Here is a tiny trained network, its code and every weight. The questions are about switching its units off for an input and a class, where a switched-off unit gives its printed mean instead of its output.

import numpy as np


def w(rows, s, z=0):
    codes = np.array(rows[::2]) - 128.0
    scale = np.full(codes.shape[1], s)
    scale[-1] = z or s
    return codes * scale


def norm(h):
    return h / np.sqrt((h * h).mean(-1, keepdims=True) + 1e-5)


def f(y):
    return y / 2 * (1 + np.tanh(0.7978845608 * (y + 0.044715 * y**3)))


def log_softmax(a):
    a = a - a.max(-1, keepdims=True)
    return a - np.log(np.exp(a).sum(-1, keepdims=True))


def net(x, mask):
    res = np.array(x, float).reshape(1, 2) / 4 @ E
    u = 0
    for l in range(3):
        y = f(norm(res) @ A[l][:, :-1].T + A[l][:, -1])
        res = res + np.where(mask[u : u + 3], y, B[l][:, -1]) @ B[l][:, :-1]
        u += 3
    return log_softmax(norm(res)[-1] @ U[:, :-1].T + U[:, -1])


A, B = {}, {}
E = w([
[255,132,217,122,22],'x0',
[199,178,242,215,129],'x1',
],0.0084)
A[0] = w([
[144,251,241,121,158,217],'L0N0',
[192,162,104,221,91,3],'L0N1',
[172,91,175,141,93,115],'L0N2',
],0.011,0.0012)
B[0] = w([
[47,170,169,127,82,254],'L0N0',
[125,216,103,124,209,184],'L0N1',
[162,186,11,56,85,197],'L0N2',
],0.012,0.0068)
A[1] = w([
[193,186,155,81,86,227],'L1N0',
[213,72,134,85,120,252],'L1N1',
[124,118,84,96,7,80],'L1N2',
],0.012,0.0018)
B[1] = w([
[88,11,142,71,142,255],'L1N0',
[109,34,7,147,106,153],'L1N1',
[192,126,143,163,94,229],'L1N2',
],0.012,0.0062)
A[2] = w([
[117,90,198,98,79,121],'L2N0',
[58,181,117,106,219,118],'L2N1',
[69,115,144,57,255,252],'L2N2',
],0.0087,0.0033)
B[2] = w([
[19,208,122,117,138,150],'L2N0',
[106,82,123,224,146,230],'L2N1',
[254,61,129,163,219,254],'L2N2',
],0.012,0.0081)
U = w([
[176,128,168,140,97,70],'0',
[161,17,102,185,218,180],'1',
[92,178,151,7,49,168],'2',
[159,131,128,107,136,20],'3',
[63,176,200,184,154,187],'4',
[155,120,143,82,157,2],'5',
[163,16,60,75,62,183],'6',
],0.02,0.0081)

Each question gives the input, the list of numbers given to net, and the class t.
The units are the neurons (one row each of A and B). Each row of codes is followed by its name. A weight is (code - 128) times the scale printed after its matrix; where a second scale follows, it is the last column's (A, B and U).
mask holds one flag per neuron, layer by layer. A switched-off neuron (its flag False) gives its mean, the last column of its row in B, instead of its output. The means were averaged over made-up inputs and are rounded, as every weight is.
A unit's drop is (log p(t) with every unit on - log p(t) with that unit switched off) / (log p(t) with every unit on - log p(t) with every unit switched off).
most important unit: the unit with the biggest drop
k most important neurons: the k neurons with the biggest drops, biggest first
k most important neurons of layer l: the k neurons of layer l with the biggest drops, biggest first
drop of u: that unit's drop, to one decimal
input [0,5], class 4: 2 most important neurons -> [L0N0 L0N1]
input [-1,1], class 4: 2 most important neurons -> [L0N2 L0N0]
input [1,8], class 4: most important unit -> L0N0
input [-8,8], class 4: 2 most important neurons of layer 1 -> [L1N0 L1N1]
input [4,-1], class 6: 3 most important neurons -> [L0N0 L1N0 L1N1]
input [1,-2], class 6: 2 most important neurons of layer 2 -> [L2N2 L2N1]
input [2,-3], class 6: 2 most important neurons of layer 2 -> [L2N2 L2N1]
input [1,3], class 4: 2 most important neurons of layer 0 -> [L0N0 L0N1]
input [4,6], class 2: 2 most important neurons of layer 0 -> [L0N2 L0N0]
input [-3,3], class 4: 2 most important neurons -> [L1N0 L0N0]
input [4,4], class 2: 2 most important neurons of layer 0 -> [L0N2 L0N0]
input [-2,3], class 4: drop of L1N1 -> 0.0
input [-2,2], class 4: drop of L0N0 -> 0.2
input [5,6], class 2: most important unit -> L0N2
input [6,6], class 2: drop of L0N2 -> 0.1
